Here is a tiny trained network, its code and every weight. The questions are about switching its units off for an input and a target symbol, where a switched-off unit gives its printed mean instead of its output.

import numpy as np


def w(rows, s, z=0):
    codes = np.array(rows[::2]) - 128.0
    scale = np.full(codes.shape[1], s)
    scale[-1] = z or s
    return codes * scale


def norm(h):
    return h / np.sqrt((h * h).mean(-1, keepdims=True) + 1e-5)


def f(y):
    return y / 2 * (1 + np.tanh(0.7978845608 * (y + 0.044715 * y**3)))


def softmax(a):
    e = np.exp(a - a.max(-1, keepdims=True))
    return e / e.sum(-1, keepdims=True)


def log_softmax(a):
    a = a - a.max(-1, keepdims=True)
    return a - np.log(np.exp(a).sum(-1, keepdims=True))


def net(x, mask):
    ids = ['ΓΔΩεθμπτφψ'.index(c) for c in x.split()]
    T = len(ids)
    res = E[ids] + P[:T]
    u = 0
    for l in range(3):
        q, k, v = (norm(res) @ M[l].T for M in (Q, K, V))
        z = softmax(np.where(np.tri(T) > 0, q @ k.T / 4**0.5, -1e9)) @ v
        res = res + np.where(mask[u], z, O[l][:, -1]) @ O[l][:, :-1]
        u += 1
        y = f(norm(res) @ A[l][:, :-1].T + A[l][:, -1])
        res = res + np.where(mask[u : u + 8], y, B[l][:, -1]) @ B[l][:, :-1]
        u += 8
    return log_softmax(norm(res)[-1] @ U[:, :-1].T + U[:, -1])


Q, K, V, O, A, B = {}, {}, {}, {}, {}, {}
E = w([
[141,109,129],'Γ',
[202,77,163],'Δ',
[152,82,105],'Ω',
[69,223,28],'ε',
[44,98,122],'θ',
[17,193,186],'μ',
[252,182,41],'π',
[118,140,107],'τ',
[69,73,71],'φ',
[45,99,123],'ψ',
],0.013)
P = w([
[53,102,250],'0',
[131,193,111],'1',
[128,180,125],'2',
[123,173,133],'3',
[109,162,138],'4',
[109,161,127],'5',
[108,157,123],'6',
[103,152,119],'7',
[104,154,118],'8',
[105,150,114],'9',
[100,147,107],'10',
[101,144,107],'11',
],0.0024)
Q[0] = w([
[107,5,108],'0.h1',
[126,132,127],'0.h1',
[95,22,215],'0.h1',
[207,255,88],'0.h1',
],0.0086)
K[0] = w([
[64,25,188],'0.h1',
[100,140,107],'0.h1',
[122,66,254],'0.h1',
[181,211,14],'0.h1',
],0.0078)
V[0] = w([
[146,101,71],'0.h1',
[128,177,202],'0.h1',
[139,123,2],'0.h1',
[148,89,73],'0.h1',
],0.0056)
O[0] = w([
[149,135,158,155],'0.h1',
[133,152,42,47],'0.h1',
[144,188,254,252],'0.h1',
[127,151,211,147],'0.h1',
],0.0035,0.0015)
A[0] = w([
[146,179,193,128],'0.n1',
[3,168,26,168],'0.n2',
[130,130,152,134],'0.n3',
[185,149,177,107],'0.n4',
[130,241,80,125],'0.n5',
[222,124,166,254],'0.n6',
[157,243,158,84],'0.n7',
[128,137,128,130],'0.n8',
],0.0054,0.0032)
B[0] = w([
[147,48,120,140],'0.n1',
[252,246,136,254],'0.n2',
[117,125,126,130],'0.n3',
[182,23,92,122],'0.n4',
[216,155,95,168],'0.n5',
[117,26,58,179],'0.n6',
[26,171,47,152],'0.n7',
[136,123,131,129],'0.n8',
],0.0038,0.0043)
Q[1] = w([
[2,91,83],'1.h1',
[138,156,94],'1.h1',
[181,148,78],'1.h1',
[76,82,72],'1.h1',
],0.007)
K[1] = w([
[91,134,227],'1.h1',
[88,118,65],'1.h1',
[72,254,62],'1.h1',
[66,63,201],'1.h1',
],0.0048)
V[1] = w([
[145,186,224],'1.h1',
[116,113,95],'1.h1',
[52,109,60],'1.h1',
[169,161,2],'1.h1',
],0.0061)
O[1] = w([
[70,45,163,102],'1.h1',
[133,150,111,151],'1.h1',
[169,142,2,247],'1.h1',
[146,235,102,241],'1.h1',
],0.0059,0.0016)
A[1] = w([
[192,46,86,130],'1.n1',
[79,118,91,49],'1.n2',
[249,254,116,2],'1.n3',
[208,92,117,99],'1.n4',
[184,184,90,71],'1.n5',
[205,174,197,127],'1.n6',
[106,132,97,57],'1.n7',
[48,175,122,144],'1.n8',
],0.0073,0.004)
B[1] = w([
[45,70,181,204],'1.n1',
[102,184,83,116],'1.n2',
[118,52,101,231],'1.n3',
[50,159,224,150],'1.n4',
[160,129,113,177],'1.n5',
[3,139,54,136],'1.n6',
[116,163,121,113],'1.n7',
[113,219,154,254],'1.n8',
],0.006,0.003)
Q[2] = w([
[239,110,2],'2.h1',
[111,126,109],'2.h1',
[114,63,53],'2.h1',
[102,159,83],'2.h1',
],0.0078)
K[2] = w([
[246,234,72],'2.h1',
[82,134,101],'2.h1',
[102,187,144],'2.h1',
[2,244,243],'2.h1',
],0.0039)
V[2] = w([
[48,154,94],'2.h1',
[120,160,240],'2.h1',
[3,23,46],'2.h1',
[84,125,167],'2.h1',
],0.0063)
O[2] = w([
[1,232,192,254],'2.h1',
[197,181,139,70],'2.h1',
[41,121,93,202],'2.h1',
[144,191,168,129],'2.h1',
],0.0052,0.0024)
A[2] = w([
[102,121,113,136],'2.n1',
[161,127,142,76],'2.n2',
[103,101,137,107],'2.n3',
[250,119,124,3],'2.n4',
[124,84,140,118],'2.n5',
[113,162,100,222],'2.n6',
[117,116,128,59],'2.n7',
[157,106,109,185],'2.n8',
],0.02,0.0064)
B[2] = w([
[155,120,99,152],'2.n1',
[83,153,124,115],'2.n2',
[157,160,111,141],'2.n3',
[252,188,198,134],'2.n4',
[128,165,142,146],'2.n5',
[146,91,133,248],'2.n6',
[106,162,111,118],'2.n7',
[117,96,167,137],'2.n8',
],0.014,0.011)
U = w([
[65,137,87,192],'Γ',
[130,147,153,110],'Δ',
[96,49,221,17],'Ω',
[167,23,58,237],'ε',
[71,103,134,7],'θ',
[139,148,152,83],'μ',
[238,174,132,181],'π',
[106,221,175,251],'τ',
[177,240,9,71],'φ',
[38,135,58,76],'ψ',
],0.012,0.0024)

Each question gives the input, a string of symbols that net reads in full, and the target symbol t.
The units are the heads (4 rows each of Q, K, V and O) and the neurons (one row each of A and B). Each row of codes is followed by its name. A weight is (code - 128) times the scale printed after its matrix; where a second scale follows, it is the last column's (O, A, B and U).
mask holds one flag per unit, layer by layer, with each layer's heads first. A switched-off unit (its flag False) gives its mean, the last column of its rows in O or B, instead of its output. The means were averaged over made-up inputs and are rounded, as every weight is.
A unit's drop is (log p(t) with every unit on - log p(t) with that unit switched off) / (log p(t) with every unit on - log p(t) with every unit switched off).
most important unit: the unit with the biggest drop
k most important neurons: the k neurons with the biggest drops, biggest first
top k neurons in layer l: the k neurons of layer l with the biggest drops, biggest first
input ψ τ μ ε ψ ε τ τ Ω, target ψ: 3 most important neurons -> [2.n6 1.n1 0.n2]
input μ τ ψ μ ε τ θ, target φ: most important unit -> 2.n8
input τ ψ ψ μ Ω τ τ ψ Γ, target τ: top 2 neurons in layer 0 -> [0.n7 0.n2]
input Γ θ τ τ τ Δ ε μ τ ψ ψ ψ, target ε: top 2 neurons in layer 0 -> [0.n7 0.n2]
input μ τ μ τ τ φ Γ, target φ: 2 most important neurons -> [1.n8 2.n3]
input Ω Ω ψ Ω, target Ω: 2 most important neurons -> [0.n2 1.n8]
input Δ τ Γ ε τ ψ, target π: 4 most important neurons -> [0.n2 0.n7 1.n1 1.n6]
input Γ Γ τ Ω ψ, target ε: 2 most important neurons -> [0.n2 2.n6]
input Γ τ φ θ, target ε: 3 most important neurons -> [2.n6 0.n2 0.n7]
input μ Δ ε θ, target φ: top 2 neurons in layer 2 -> [2.n8 2.n4]
input τ θ τ ψ, target τ: 2 most important neurons -> [0.n6 0.n2]
input μ θ Ω μ ψ τ φ Ω, target φ: 4 most important neurons -> [2.n3 2.n6 2.n5 1.n3]
input Δ ε φ Γ ψ, target π: 2 most important neurons -> [0.n2 1.n6]
input τ ψ ε Γ Γ μ φ Δ ψ Δ θ, target τ: top 4 neurons in layer 0 -> [0.n6 0.n2 0.n7 0.n5]
input τ ψ τ φ ε τ ε Γ ψ Δ, target Ω: most important unit -> 0.n6
input μ τ π ψ Ω θ ψ μ ψ τ Ω, target φ: 3 most important neurons -> [2.n3 1.n3 2.n6]
input Δ ε Γ Δ Δ ε μ τ ψ τ θ, target π: 3 most important neurons -> [0.n2 0.n7 1.n1]
input μ Ω τ Δ ψ, target φ: 2 most important neurons -> [1.n1 2.n8]
input Ω ψ τ θ μ τ τ ψ Ω, target Ω: top 2 neurons in layer 1 -> [1.n1 1.n8]
input ψ θ τ Δ ψ Ω, target ψ: 3 most important neurons -> [2.n6 1.n1 1.n4]
input μ ψ τ Δ ψ Γ, target φ: 2 most important neurons -> [2.n3 2.n6]
input τ μ Ω Δ μ τ τ θ Ω, target τ: 2 most important neurons -> [2.n5 2.n6]
input Ω ψ τ Δ μ ψ τ π τ Ω Γ Γ, target Ω: top 3 neurons in layer 1 -> [1.n8 1.n1 1.n6]
input τ ε τ τ τ, target ε: top 2 neurons in layer 1 -> [1.n6 1.n3]
input π θ ψ ψ μ τ Δ, target Ω: most important unit -> 1.n1
input τ τ φ τ Ω ψ, target τ: top 3 neurons in layer 1 -> [1.n8 1.n3 1.n1]
input Δ Δ Δ μ Γ θ, target π: most important unit -> 0.n2
input ψ θ τ μ μ Ω Γ ψ Γ, target ψ: top 2 neurons in layer 1 -> [1.n1 1.n4]
input Ω θ Γ, target Ω: top 2 neurons in layer 2 -> [2.n5 2.n6]
input τ ε μ θ φ θ, target τ: top 3 neurons in layer 0 -> [0.n6 0.n2 0.n7]
